[ 42  20   4  13 -77 -20 -43  81 -44  24 -26  -1   2 -15  32   5  24  37
  24 101 -20  23  13 -13  57  -8  26   9  10 -46   6 -48 -30  21  71  59] | 8
[ 29 -15 -40 -44   4  22  49  78  30  28  22 -81  15   0 -22  57 -23  30
   2  50 -16  60 -24   6  28  18  18  18 -35 -47  46 -27  23 -62  35  16] | 2
[-39 -44   6  47   2  11  71  -3  51  30  31   1 -14  54  96  31  59   1
  55   1  -7   4  12  13 -21  11 -18 -25  33  12   6  10 -16   1   7 -17] | 7
[ 31   8   6   2 -51 -31 -32  64 -37  14 -20  14  18 -44  12   1  57  23
  10 114   6  34  25  -1  46 -23  18   7   7 -54 -22 -30 -20  20  64  50] | 10
[-27 -74  -7  47  30  28  76   4  25  18   1 -32 -27  45  96  12  71   7
  65   8 -28  21 -30  12 -22  10  -8   1  55   4   8  29 -19 -25  21 -42] | 3
[ 29   3  -2  18 -57 -15 -30  64 -31  36 -18   3   4 -15  33  15  70  20
  12 106 -17  39   9   4  55 -39   9  -3   1 -53   1 -45 -16  19  64  67] | 4
[ 23  31  26  10 -57 -21 -30  77 -29  18 -16  35  12  -3  28   7  46  28
  19 111   5  33  26  -2  41   1  -8 -16  11 -45  -9 -40 -41  45  50  88] | 7
[-26 -42 -10  49  18  14  72  -7  38  33  25 -16 -10  26  91  37  53  21
  50  -3   8  15  -1  19 -11  39 -10  -5  46  11   7  17  -2 -29  20 -44] | 9
[ 57  34  34   7 -62 -21 -25  89 -46  18 -19  23   8 -35  17   3  44  29
  12  89   9  23  36   4  38 -16   9  -6   8 -44 -20 -52 -30   1  61  57] | 1
[ 45  18  24  10 -45 -25 -32  78 -28  37 -11  17  10 -33  24   7  66  39
   1  76   9  21  31   4  35 -36  21   8  -3 -54 -11 -61  -9   4  73  83] | 1
[ 45  38  35  -7 -71 -18 -20  88 -49  19  -9   6   6 -10  11   8  30  23
  12  81   1  35  40   1  34 -20  17  11   5 -46   1 -79  -6  16  68  63] | 1
[ 42 -46 -46 -68  16  16  51  83  11  19   3 -61  21 -42 -15  46   4  23
   3  83  -2  66  10   9  32  -2  28  -6 -18 -42   3  -2 -10 -67  31 -15] | 10
[ -23 -103    3   49    1   35   77   27   18   35   32  -26  -31   37
   73   35   52   28   45   22  -23    0   -9   24   -6   32  -20  -16
   23    3   11   11  -17  -38    9  -48] | 5
[-12 -62   7  38  21  20  80  26  36  32  15 -12 -35  15  83  21  57   3
  59 -10 -23  -3  11  23 -29  -1  20 -11  42   8 -10  15 -26 -35  21 -52] | 1
[ 50 -46 -49 -45   9   9  38  79  27  43  22 -71  12 -11  -9  54   1  47
 -15  73  -6  60 -24  19  52  19  18  11 -45 -47  28 -15  -1 -72  41  13] | 2
[ 49 -43 -48 -52  20  13  52  82  13  41   9 -62  29 -23  -4  55  10  61
 -12  75   5  72 -15  28  50  36  15   4  -5 -43  19 -15 -13 -79  41  22] | 9
[-36 -53  -3  51  31  29  57  11  48  28  27 -15 -32  30  87  27  48  18
  51  -7 -28  10 -28  18  -3  14   5  11  40  -1   5  22  -1 -22  13 -44] | 2
[ 32 -33 -54 -45  15  19  55  56  17  27  30 -66  -3   6   4  56 -12  12
  16  51  -9  76  11   4  48  -1   4 -21 -26 -20  41 -30  12 -66  25   2] | 4
[ 28 -18 -53 -41  -2  33  48  92  14  19   3 -84  13  -7  -4  45 -37  34
  26  44 -26  61  -6 -18  30  17  49  -7  -5 -35  52 -18   6 -56  43  10] | 8
[ 40  19   2  15 -78 -18 -40  82 -43  17 -20  -1   3 -14  26   3  25  34
  23 109 -17  20   8 -13  57  -7  17   6  12 -46   2 -41 -29  24  65  60] | 8
[-35 -68 -15  59  25  28  58  21  54  23   7 -42 -22  27  82  28  74  13
  71  -9 -26  11  -4   9 -22  14   9   3  47  -6  11  28 -13 -28   5 -36] | 11
[-32 -56  -5  44   6  18  74   3  33   7  16  -5 -22   7  87  22  51 -18
  64  18  -4  10  12   3 -19   2  -7 -17  43   4 -16  42 -11 -13   6 -78] | 10
[ 18 -13 -40 -57  23  31  59  66   5  18   7 -88  14   8  -8  41  -5  29
  23  40  -9  78 -14  -2  10   2  20   7 -13 -33  48 -33  22 -65  30  24] | 3
[-30 -58  -7  43   8  16  70  -5  32   9  14  -6 -14   5  94  21  53 -14
  57  -2  -9  13  13   8 -20  -6  -1  -9  51  11 -15  30  -4 -17   2 -62] | 10
[ 17 -17 -44 -47  11  37  60  70  19  20  -1 -82   6  15   8  37 -19  23
  42  33 -11  89 -10 -14  10   9  20  10  -9 -33  50 -33  24 -57  21  24] | 3
[ 35 -38 -39 -59  10  22  66  83  11  15  -2 -73  14 -32 -12  48 -20  13
  12  59 -11  67  10   2  23 -14  37  -4 -18 -47  22 -13   1 -61  38 -20] | 10
[ 37  26  18   2 -65 -29 -32  55 -48  26 -25   6  19  -5  24  21  39  48
   1 101   4  45  10  19  53  23  11  32  15 -48   7 -57 -16  17  63  69] | 9
[ 50 -77 -46 -45  15  19  40  80   0  44  23 -55   6  -8 -10  55 -12  51
 -19  72   0  56   1  15  45  16  -3 -10 -34 -32  13 -25 -16 -74  26   9] | 5
[ 30 -28 -34 -48  22  15  51  65  16  32  33 -58   2   6 -30  48 -28  12
  -7  44  -2  72   8   3  13   2   7  -5   1 -18  39 -30   3 -65  34  16] | 0
[ 27  -8 -43 -60  16  29  63  59  11  15   8 -90   7   8  -6  39 -14  26
  29  37  -7  71  -7  -6  14  13  12   6 -23 -28  44 -37  18 -61  30  11] | 3
[-37 -68 -12  51  29  20  49   6  54  28   2 -34 -29  33  85  30  73   8
  63 -18 -19   5   3  11 -35  16  11   6  38   3  17  29 -10 -20  -4 -43] | 11
[-18  13 -10  39 -98  -9  75 -48 -30  -8  22   5 -19  21  71  34  23   1
  43  18 -65   5   4  36  44  65 -35 -14  35   0  15 -25 -37  -7  26  -7] | 0
[ 71 -43 -44 -56  -8   7  62  84  17  33  29 -58   8 -32   2  41   5  40
  -6  61  11  41  17  15  57   9  13 -17 -44 -37   8 -31 -15 -79  38  13] | 1
[ -26   45  -31   27 -100    0   79  -30  -15  -10   22  -17   11   25
   98   47   17   18   53    3  -73  -24  -16   15   53   41  -19   -9
   42   -6   29  -30  -23   -3   36  -12] | 8
[ 22 -48 -59 -46  16  28  64  56   5  26  30 -75  -3  15 -14  69 -49  30
   8  46 -13  75  19   2  23  39   6  -7 -37 -22  40 -33  18 -69  25  -3] | 5
[-37  51 -24  23 -81   6  99 -44  -3 -21  32  13   8  45  92  46   2   3
  67   4 -63   5   5  29  53  65 -38 -22  36   0   4 -28 -43   5  14 -10] | 7
[-24 -48 -22  62  -4  17  61   4  37  24  26 -21 -36  25 104  19  44   4
  68   3 -24  -8   3  -4  -1  12   1 -24  44  18   5  26 -11 -20  18 -44] | 8
[ 34   0 -47 -57  23  15  63  60  27  29  33 -64  10   1  -3  57 -34  42
   6  41  26  75  16   5  51  43  13  -6 -19 -20  44 -35  23 -65  29   1] | 9
[ 31  23  20   6 -39 -21 -48  67 -39  31  -6  17   9 -39  34  12  55  33
  25  79  16  28  16  -5  49 -18  -8   4 -10 -49   5 -49 -14  22  52  76] | 6
[ 24   2  20  25 -66 -12 -34  77 -64  29 -17  28   3   6  11  15  21  30
   0 101   1  39  16   2  38   1  -7   5   1 -43   6 -57 -16  27  48  63] | 5
[ 32  35  -7  18 -67 -13 -35  90 -39  19 -22  13  10 -21  22   2  20  32
  28 104 -19  30   6 -21  57  -3   9 -10  27 -48  -2 -33 -33  24  65  64] | 8
[ 18 -15 -37 -57   9  19  67  70  22  18  24 -70  18  31 -19  51 -20  19
   8  55 -10  79  19   8  18  23  21 -20 -21 -29  42 -31   5 -43  33  29] | 7
[ -2  38  -7  23 -85  -9  80 -32 -14  -7  29  16 -10   3  90  37  13  15
  58  -6 -41 -24  11  33  59  39 -18  -9   9  -4  -2 -41 -38 -24  25 -23] | 1
[ -26   52  -28   32 -103    5   77  -29  -13   -9   24  -19    5   28
   93   45   17   19   69    6  -80  -15   -9   15   57   52  -13   -9
   37   -7   22  -33  -24  -16   37  -20] | 8
[-38 -47 -22  52  31  20  64   2  59  26  10 -36 -27  32  73  28  52   1
  64 -36 -24   9   5   3 -25  16  -1  -3  39   0  18  14  -6 -18   7 -44] | 11
[-51  54 -21   0 -71   6  98 -47  -8 -24  24  -3  12  16  73  53  14 -12
  50  -3 -54   3  -2  22  41  29 -19   1  29 -16  18 -27   5  -3  16 -40] | 10
[-23  48 -28  24 -90   1  84 -46  -2  -5  45 -21   6  32  91  53  12  14
  41  -6 -62  -4 -16  36  63  45 -27  15  16  -4  19 -46  -3 -15  22 -18] | 2
[-33 -85  -6  46  21  37  68  20  31  29  28 -14 -29  25  92  30  65   3
  62  13 -32  14 -23  18   6 -15  -9 -26  51   3   2  34 -28 -28   8 -56] | 4
[ 32  11  28   8 -74 -23 -42  65 -59  26  -5  16   1  -4   4   5  52  25
  -8 107  -1  44  20   7  34  -7   3  18  21 -40   9 -62 -18  31  65  80] | 0
[ 48 -50 -57 -54   5  12  45  61   9  31  18 -70   9 -10  -8  51  20  21
  -5  76 -14  69   3  16  47   9   0 -26 -33 -30  26 -17  -4 -69  33   8] | 4
[-20 -80   3  28  25  26  57  23  27  25  25 -27 -22   5  82  25  52  13
  67  -2 -19   8 -16  15  -4  12  -4 -14  33   2  15  33 -24 -28   4 -40] | 6
[ -18   24   -4   32 -105   -2   85  -36  -23   -6   43   -7    5   32
   70   43   37    5   29   19  -60   -3   -7   39   47   38  -38   -7
   45   -1   22  -36  -23  -21   28    0] | 0
[-47  78 -23  29 -67   4  73 -53   0 -12  35  -5   9  30  78  63   6  11
  50 -17 -53   4 -21  23  38  58 -32  15  12 -14  32 -39  18 -10  24 -10] | 2
[ 28 -29 -16 -43  -2  28  49  85   8  26  14 -78  10   1 -26  53 -28  21
   4  45 -16  78   8  -1   3  -4  36  -1   5 -30  56 -25  10 -66  38  25] | 0
[ 39 -11 -60 -55  23  15  76  72  28  35  27 -75  13   0 -14  54 -31  29
   5  49  10  80   9  11  39  40  13   1  -7 -24  38 -40  15 -66  36  11] | 9
[-32 -53  -5  41  10  14  79   0  29  16  17 -12 -14   8  89  27  67  -9
  52   8 -13  16  13  13 -16  -9   3 -14  48   3  -7  26  -3 -22  18 -63] | 10
[-42 -69   2  63   7  37  59  13  24  34  40   1 -27  42  84  31  51  17
  57   6  -6   8   3   7 -15  21 -27 -14  38  12   3   5   4 -21   0 -38] | 5
[ 33 -18 -32 -66  18  21  50  72   7  23  29 -85  14 -23 -10  56 -13  27
  16  27   6  52   4   2  29   9  11  -6 -46 -33  59 -39  22 -60  30  16] | 6
[-25  56 -31  28 -88   2  98 -47 -18  -4  23 -13  24  22  92  54  27  23
  45  -1 -45   8  -6  41  52  73 -27   8  42  -7  16 -48 -10 -13  36 -13] | 9
[-30 -76   6  49   1  29  88  28  24  32  39 -27 -26  35  64  27  64  -1
  31  16 -22  18 -10  23 -19  -5  -4 -15  61   5  24  14  -7 -30  25 -27] | 0
[-27 -88   5  53  -5  28  77  34  19  41  32 -16 -31  35  71  21  71   1
  37  27 -24  20 -14  28 -20  -5  -1  -5  64   4  12  10 -23 -24  22 -27] | 0
[ 54 -61 -29 -40  -2   8  47  77  -1  39  27 -56   0 -14 -19  43  11  25
 -26  78   5  53   0  21  29   1  -1 -10 -16 -28  23 -23 -18 -68  40  17] | 0
[-44  54 -24  13 -64   6  88 -71 -18 -20  16 -17   4  50  95  45  19   3
  64 -25 -59  12 -22  22  23  47 -41  16  30  -2  35 -46   6 -11   9   1] | 3
[-26 -44 -13  43  32  24  76   6  39  32   2 -15 -10  25  88  41  57  18
  51   5 -25  30 -13  31 -20  39   6   8  73   4   0  26 -16 -40  15 -35] | 9
[-21 -86   9  51   4  22  72  20  25  36  37 -20 -35  27  73  21  62   5
  31  15 -18   9  -8  23 -10  -9  -2 -14  52   7  13  15 -20 -28  25 -32] | 0
[-38 -35  -9  30  22  20  84   2  33   8  21  -8 -20  33  78  27  55 -20
  49  16 -18  17   3  12  -8  -5  10  -5  55   6  -4  25  -2 -17  16 -76] | 10
[-24 -57   0  29  35  20  55   3  25  29  19 -16 -27   8  89  31  59   5
  65 -22 -18  10  -3  19 -19  18  -8  -8  28  11  13  14 -14 -26   7 -41] | 6
[ 38  26  12   3 -58 -26 -36  64 -49  25 -21   8  25 -14  13  18  36  46
   1 107  12  47   7  14  50  20   5  33  16 -51   2 -58 -13  18  64  76] | 9
[ 43  21  32  16 -49 -23 -28  94 -29  32 -15  22   1 -19  26   3  54  27
   8  93  13  24  27   1  37 -41  36   3   7 -47  -8 -46 -18  10  63  68] | 1
[ 43 -48 -42 -42   2  16  45  70   8  34  20 -55  12 -10 -23  46  10  24
 -25  66  -7  77  -4  14  25  13  -2  -6  -7 -37  28 -23   0 -69  36  40] | 0
[ -26   34   -8   25 -104    6   87  -39  -18   -3   36  -14    6   31
   74   51   30   -1   38    7  -68    0    1   33   24   34  -31   -2
   48   -1   22  -39  -18  -16   24   -6] | 0
[-38 -50 -19  56  18  26  83   3  35  28   4 -14  -9  29  69  29  57   6
  55   4 -22  28 -23  29 -26  55 -10   6  66  -2   2  25 -10 -25  16 -34] | 9
[ 35 -15 -46 -49  17  24  66  71  22  24  13 -73  16 -16  -8  55 -23  38
   6  49  11  66  -2  12  37  42  16   4 -16 -37  39 -26  17 -67  33  15] | 9
[-26 -88   7  48  10  21  75  21  38  30  30  -1 -26  35  99  19  64  20
  51  17  -5   4  -4  27   6  13  -6 -30  29   4  -1  22 -42 -11   8 -26] | 7
[ 40 -42 -44 -56  17   7  61  64  27  30  36 -46   4   3  -4  43   6  32
  -2  70   9  52  18  17  44  30 -17 -32 -39 -24   9 -27 -23 -45  26  19] | 7
[ -24   31  -41   39 -102    5   77  -26  -16  -19    0  -11    2   24
   91   38    0    8   78   15  -93   -2  -18   14   46   76  -15   -9
   52   -7   17   -9  -44   -6   29  -19] | 8
